[ 3.25 -0.09 -4.32 -1.27 -3.59  5.81 -4.30  1.05  2.24  2.11  1.19  0.90
  3.74 -0.02 -1.22  0.66  1.34  3.91  3.39 -4.54  0.50 -2.91  2.16 -2.23
  2.08  1.14  3.71 -7.36  1.29  4.42  0.01 -3.27 -3.25  3.51] = K45
[ 2.45 -0.12  0.92  0.98 -0.33  1.82 -1.84  0.22  0.66  0.28  2.22  0.35
  0.88 -1.32 -2.19  0.50  0.81  4.37  2.29 -0.50  5.78 -1.71 -4.65 -1.53
  0.41  0.82 -4.14  5.80 -4.41 -9.17  0.34  4.70  5.61 -2.78] = K720
[-5.93 -1.75  2.41 -2.75  0.68 -1.03  3.61  0.53 -0.84 -2.50  4.25 -5.51
 -4.52  1.08  1.22 -1.97 -2.40  0.19 -1.81  2.29 -3.82  3.47 -0.14  0.36
 -4.22 -2.92  1.57  2.81  0.80 -2.71  0.36  7.83  2.68 -1.96] = K212
[ 2.68 -0.38 -0.34 -3.67 -4.00  0.51  1.75  3.04 -2.32 -2.76  3.39  1.24
  3.11 -0.25  2.69  0.25 -3.95 -3.98  2.02 -1.40 -3.87 -2.52  9.26  3.46
 -0.25  0.86  1.12 -1.93 -0.27  1.84  0.46 -4.91 -5.99  0.58] = K585
[ 0.68  2.58 -1.87  1.68  0.74  1.57 -2.30 -4.00  1.99  1.54 -2.23  3.14
 -0.87  1.91 -1.63  5.09  1.01  0.51  1.83 -3.46  0.63 -0.21  3.57  0.68
  1.30  0.53  3.01 -4.65 -0.79  7.46 -2.76 -8.88 -2.84  1.29] = K102
[ 1.92  2.68  0.38  2.79  0.88 -2.49 -2.66 -5.37 -1.15 -3.65 -4.86  2.70
 -3.66 -0.41  4.58  3.89 -0.72  1.90 -1.11 -1.21  4.06  1.38  2.55  1.52
 -4.54 -0.67 -3.42  6.44 -3.63 -1.55 -3.67 -3.32  2.74 -1.70] = K621
[-4.06 -2.73  1.23 -0.93  2.98 -4.12  5.28 -4.48  2.09  1.67 -1.52  1.82
 -6.22  3.74 -0.64  0.58  2.57 -2.87 -5.01  1.44  1.05  2.47  0.70  0.45
 -1.96 -2.52  1.30  1.42  1.73  7.20 -3.31 -2.06 -1.81  2.59] = K938
succ: [1.67]
[-1.52]
succ: [5.81]
[-4.30]
succ: [6.44]
[-3.63]

